Below is a small trained network, with its code and all its weights. Each question gives an input and a target symbol and asks what happens when units are switched off, that is, made to give their printed mean instead of their output.

import numpy as np


def w(rows, s, z=0):
    codes = np.array(rows[::2]) - 128.0
    scale = np.full(codes.shape[1], s)
    scale[-1] = z or s
    return codes * scale


def f(y):
    return y / 2 * (1 + np.tanh(0.7978845608 * (y + 0.044715 * y**3)))


def softmax(a):
    e = np.exp(a - a.max(-1, keepdims=True))
    return e / e.sum(-1, keepdims=True)


def log_softmax(a):
    a = a - a.max(-1, keepdims=True)
    return a - np.log(np.exp(a).sum(-1, keepdims=True))


def net(x, mask):
    ids = ['ΔΦΩβεζηθμπστ'.index(c) for c in x.split()]
    T = len(ids)
    res = E[ids] + P[:T]
    u = 0
    for l in range(2):
        r = res
        for j in range(3):
            rows = slice(4 * j, 4 * j + 4)
            q, k, v = (r @ M[l][rows].T for M in (Q, K, V))
            z = softmax(np.where(np.tri(T) > 0, q @ k.T / 4**0.5, -1e9)) @ v
            o = O[l][rows]
            res = res + np.where(mask[u + j], z, o[:, -1]) @ o[:, :-1]
        u += 3
        y = f(res @ A[l][:, :-1].T + A[l][:, -1])
        res = res + np.where(mask[u : u + 4], y, B[l][:, -1]) @ B[l][:, :-1]
        u += 4
    return log_softmax(res[-1] @ U[:, :-1].T + U[:, -1])


Q, K, V, O, A, B = {}, {}, {}, {}, {}, {}
E = w([
[68,59,104,117,47,135,57,144],'Δ',
[187,159,165,56,108,134,168,94],'Φ',
[118,41,151,166,110,165,61,159],'Ω',
[154,177,127,118,207,133,189,76],'β',
[198,125,181,162,161,200,104,145],'ε',
[161,58,150,68,75,184,77,136],'ζ',
[85,157,107,86,129,116,52,163],'η',
[115,164,118,38,14,150,127,107],'θ',
[80,66,66,142,144,149,184,41],'μ',
[91,144,113,214,150,180,77,152],'π',
[63,118,104,123,186,104,136,111],'σ',
[95,151,125,4,134,111,162,92],'τ',
],0.015)
P = w([
[74,46,196,24,119,23,88,82],'0',
[154,98,70,102,129,95,184,212],'1',
[124,119,188,81,97,43,92,74],'2',
[155,104,62,109,150,114,179,207],'3',
[119,151,193,104,111,103,103,72],'4',
[158,107,56,111,165,125,172,207],'5',
[128,185,183,131,139,161,106,68],'6',
[169,109,46,114,192,135,158,214],'7',
[135,233,176,146,171,254,95,67],'8',
],0.0089)
Q[0] = w([
[107,151,124,124,123,155,126,117],'L0H0',
[153,110,108,120,134,113,114,130],'L0H0',
[118,164,99,126,142,158,65,92],'L0H0',
[103,160,144,140,127,164,147,104],'L0H0',
[130,165,77,61,52,134,141,121],'L0H1',
[49,183,90,99,185,85,92,156],'L0H1',
[80,124,216,129,166,129,197,111],'L0H1',
[199,132,136,90,167,112,158,127],'L0H1',
[88,82,5,113,109,161,170,60],'L0H2',
[142,246,119,116,150,84,148,69],'L0H2',
[217,42,199,93,189,195,125,89],'L0H2',
[149,196,118,118,123,108,192,209],'L0H2',
],0.02)
K[0] = w([
[129,117,114,122,128,144,145,130],'L0H0',
[118,151,129,113,134,116,101,129],'L0H0',
[117,133,104,140,144,125,133,175],'L0H0',
[115,114,140,133,117,151,177,143],'L0H0',
[125,159,55,30,64,149,133,99],'L0H1',
[25,230,97,123,168,61,107,173],'L0H1',
[121,143,117,152,169,116,214,34],'L0H1',
[212,141,172,45,162,125,164,141],'L0H1',
[106,88,35,124,111,120,153,46],'L0H2',
[119,218,113,92,205,89,168,141],'L0H2',
[251,72,123,142,149,139,118,144],'L0H2',
[102,130,172,41,129,101,117,96],'L0H2',
],0.023)
V[0] = w([
[124,118,137,140,132,129,140,132],'L0H0',
[107,132,164,139,133,153,118,93],'L0H0',
[135,123,95,111,125,111,152,184],'L0H0',
[126,122,147,135,131,121,142,138],'L0H0',
[110,83,68,48,134,111,150,159],'L0H1',
[177,114,131,155,124,93,84,118],'L0H1',
[139,220,75,81,170,254,57,71],'L0H1',
[83,185,199,181,115,206,160,111],'L0H1',
[124,133,91,123,131,119,123,145],'L0H2',
[127,128,167,112,117,141,153,128],'L0H2',
[146,118,147,130,117,142,122,108],'L0H2',
[112,152,89,124,141,119,121,137],'L0H2',
],0.0083)
O[0] = w([
[132,146,131,134,125,119,120,136,118],'L0H0',
[117,158,56,62,162,130,121,95,113],'L0H0',
[164,98,217,199,77,130,131,167,150],'L0H0',
[137,133,144,156,116,120,107,143,117],'L0H0',
[152,152,254,159,90,156,146,208,253],'L0H1',
[75,126,59,113,153,140,177,62,98],'L0H1',
[116,54,187,118,9,81,173,139,249],'L0H1',
[160,123,72,101,137,73,66,115,46],'L0H1',
[142,120,128,136,142,137,133,122,121],'L0H2',
[120,133,138,137,101,130,103,150,145],'L0H2',
[110,142,132,128,117,113,130,143,145],'L0H2',
[147,95,132,138,151,148,118,120,102],'L0H2',
],0.0059,0.0023)
A[0] = w([
[155,43,172,83,124,9,119,73,22],'L0N0',
[90,100,76,190,178,93,215,195,4],'L0N1',
[244,180,11,219,73,160,220,181,67],'L0N2',
[181,149,93,231,234,234,156,103,195],'L0N3',
],0.013,0.0027)
B[0] = w([
[79,97,80,175,103,149,58,149,218],'L0N0',
[4,198,95,198,72,45,185,132,193],'L0N1',
[183,193,3,45,58,220,64,49,209],'L0N2',
[99,157,230,117,191,185,174,205,254],'L0N3',
],0.011,0.0056)
Q[1] = w([
[97,187,168,183,131,152,138,95],'L1H0',
[98,78,71,111,120,71,139,196],'L1H0',
[118,136,59,166,120,89,112,137],'L1H0',
[143,99,105,137,140,112,130,127],'L1H0',
[136,155,166,130,150,157,184,123],'L1H1',
[135,87,89,159,118,180,141,173],'L1H1',
[179,162,102,149,223,163,175,159],'L1H1',
[173,5,78,119,111,148,176,146],'L1H1',
[86,34,100,109,168,182,155,146],'L1H2',
[83,80,89,139,93,188,93,100],'L1H2',
[67,123,235,90,110,154,109,53],'L1H2',
[145,121,143,64,124,95,176,95],'L1H2',
],0.025)
K[1] = w([
[121,198,100,137,108,155,162,180],'L1H0',
[68,52,123,106,141,11,65,51],'L1H0',
[60,136,138,117,132,111,52,74],'L1H0',
[101,107,165,105,157,121,76,112],'L1H0',
[76,129,115,62,143,207,148,129],'L1H1',
[156,66,68,186,129,160,152,182],'L1H1',
[182,186,135,113,164,202,170,189],'L1H1',
[182,56,115,160,94,114,241,117],'L1H1',
[88,76,161,76,180,74,92,81],'L1H2',
[88,109,121,145,105,144,63,63],'L1H2',
[157,169,252,172,114,121,105,48],'L1H2',
[203,106,155,113,125,110,189,99],'L1H2',
],0.023)
V[1] = w([
[108,176,140,156,138,137,79,87],'L1H0',
[118,161,152,139,139,141,107,98],'L1H0',
[149,92,70,129,117,118,141,190],'L1H0',
[69,124,217,114,129,124,58,7],'L1H0',
[145,155,110,134,115,124,145,186],'L1H1',
[95,120,158,109,145,107,76,81],'L1H1',
[66,166,125,79,160,144,73,121],'L1H1',
[145,183,137,103,126,84,101,169],'L1H1',
[176,135,104,185,100,178,198,175],'L1H2',
[170,47,121,54,124,108,186,157],'L1H2',
[132,126,69,82,151,107,142,217],'L1H2',
[118,112,48,130,127,120,156,204],'L1H2',
],0.011)
O[1] = w([
[123,215,128,142,167,116,56,168,161],'L1H0',
[145,179,125,144,125,108,98,146,161],'L1H0',
[110,56,118,133,122,161,157,110,98],'L1H0',
[65,218,147,30,254,150,34,217,98],'L1H0',
[107,113,160,112,191,173,144,136,138],'L1H1',
[154,116,96,172,53,105,115,105,129],'L1H1',
[183,177,157,214,89,151,162,149,254],'L1H1',
[98,84,122,128,147,175,164,96,114],'L1H1',
[194,198,99,222,177,101,171,169,38],'L1H2',
[116,221,197,75,83,86,144,125,62],'L1H2',
[201,164,102,139,48,74,148,110,96],'L1H2',
[233,144,70,150,75,89,121,143,107],'L1H2',
],0.0064,0.0091)
A[1] = w([
[81,59,173,183,66,117,72,172,191],'L1N0',
[245,149,166,67,208,94,112,36,88],'L1N1',
[163,153,153,176,114,120,180,115,3],'L1N2',
[109,49,143,211,110,83,42,152,93],'L1N3',
],0.011,0.0055)
B[1] = w([
[158,138,54,182,255,88,135,85,251],'L1N0',
[60,74,199,232,137,63,94,77,132],'L1N1',
[60,65,69,51,197,114,112,132,178],'L1N2',
[117,179,204,27,30,128,153,132,208],'L1N3',
],0.0073,0.019)
U = w([
[71,154,97,67,147,120,53,127,219],'Δ',
[148,180,155,186,95,70,134,2,198],'Φ',
[134,146,204,223,196,145,126,98,133],'Ω',
[168,216,89,50,191,113,188,81,2],'β',
[166,173,165,116,94,220,111,124,101],'ε',
[124,12,92,72,111,146,110,158,83],'ζ',
[145,180,176,161,81,101,125,211,189],'η',
[122,139,88,68,18,124,122,149,98],'θ',
[19,173,137,136,50,155,153,124,36],'μ',
[106,127,56,196,80,175,74,146,65],'π',
[82,97,90,123,111,53,150,169,69],'σ',
[137,124,185,40,116,65,184,170,143],'τ',
],0.0062,0.0067)

Each question gives the input, a string of symbols that net reads in full, and the target symbol t.
The units are the heads (4 rows each of Q, K, V and O) and the neurons (one row each of A and B). Each row of codes is followed by its name. A weight is (code - 128) times the scale printed after its matrix; where a second scale follows, it is the last column's (O, A, B and U).
mask holds one flag per unit, layer by layer, with each layer's heads first. A switched-off unit (its flag False) gives its mean, the last column of its rows in O or B, instead of its output. The means were averaged over made-up inputs and are rounded, as every weight is.
A unit's drop is (log p(t) with every unit on - log p(t) with that unit switched off) / (log p(t) with every unit on - log p(t) with every unit switched off).
The circuit of an input: a set's keep is (log p(t) with only the set's units on - log p(t) with every unit switched off) / (log p(t) with every unit on - log p(t) with every unit switched off). Starting from the 12 units with the biggest drops (on a tie, the unit counted first), units are removed one at a time, each time the one whose removal leaves the highest keep (on an exact tie, the one counted first), for as long as the keep stays at least 0.8.
units of the circuit, in order: the units of the circuit, biggest drop first
unit that matters most: the unit with the biggest drop
k most important neurons: the k neurons with the biggest drops, biggest first
top k neurons in layer l: the k neurons of layer l with the biggest drops, biggest first
heads that matter: for each layer, one digit per head in row order, 1 if its drop is at least 0.15 and else 0, layers parted by /
input Δ μ μ, target Φ: 3 most important neurons	L0N0, L0N3, L1N0
input μ μ ε ε π θ, target θ: 2 most important neurons	L1N0, L0N2
input ε σ ε, target Φ: unit that matters most	L0H1
input ε Φ Δ θ π Ω β μ, target μ: top 3 neurons in layer 0	L0N3, L0N1, L0N2
input ε β ε, target Φ: 2 most important neurons	L0N3, L1N0
input Δ Δ ε Δ π π ζ, target Δ: units of the circuit, in order	L0H1, L0N3, L1H0, L0N0
input π θ τ μ μ ε μ θ β, target Δ: units of the circuit, in order	L0H1, L0N0, L1H0
input μ Ω ε μ, target μ: 2 most important neurons	L0N3, L0N2
input π θ Φ π π, target Ω: top 2 neurons in layer 0	L0N2, L0N0
input τ τ β η ε μ μ Ω β, target Φ: units of the circuit, in order	L0H1, L1H0
input η β β θ π ζ η η π, target Φ: top 2 neurons in layer 1	L1N0, L1N3
input μ τ τ Φ, target Φ: 2 most important neurons	L1N1, L0N2
input τ ζ θ, target Δ: top 3 neurons in layer 0	L0N3, L0N0, L0N2
input ζ μ π Φ π θ μ σ, target σ: 3 most important neurons	L0N1, L1N2, L1N3
input ε Φ Φ μ μ θ π τ θ, target Φ: heads that matter	010 / 110
input ζ σ Ω μ Ω θ, target θ: top 2 neurons in layer 1	L1N0, L1N2
input Φ θ τ μ ε, target Δ: units of the circuit, in order	L0H1, L0N3, L0N0, L1H0
input μ β ε Ω π μ Ω π, target π: heads that matter	010 / 001
input β π Ω π ζ π β τ, target τ: top 2 neurons in layer 0	L0N0, L0N2
input ζ ε τ μ π Ω μ β ζ, target Φ: units of the circuit, in order	L0N3, L1H0
input σ τ σ σ σ, target Ω: 2 most important neurons	L0N1, L0N2
input Δ ε τ η, target η: heads that matter	010 / 101
input μ τ σ π θ π Δ ζ Δ, target Φ: heads that matter	000 / 100
input η μ β μ τ σ η, target Φ: unit that matters most	L0N3
input θ β π Δ Δ, target Φ: top neuron in layer 0	L0N3
input Δ β μ ε θ ζ, target ζ: top 2 neurons in layer 0	L0N0, L0N1
input Δ π η ε, target ε: top 2 neurons in layer 1	L1N0, L1N2
input π μ β Δ β π τ τ, target τ: top 3 neurons in layer 0	L0N0, L0N1, L0N2
input ε σ μ ε ε τ ε τ μ, target Φ: 3 most important neurons	L0N3, L1N0, L1N3
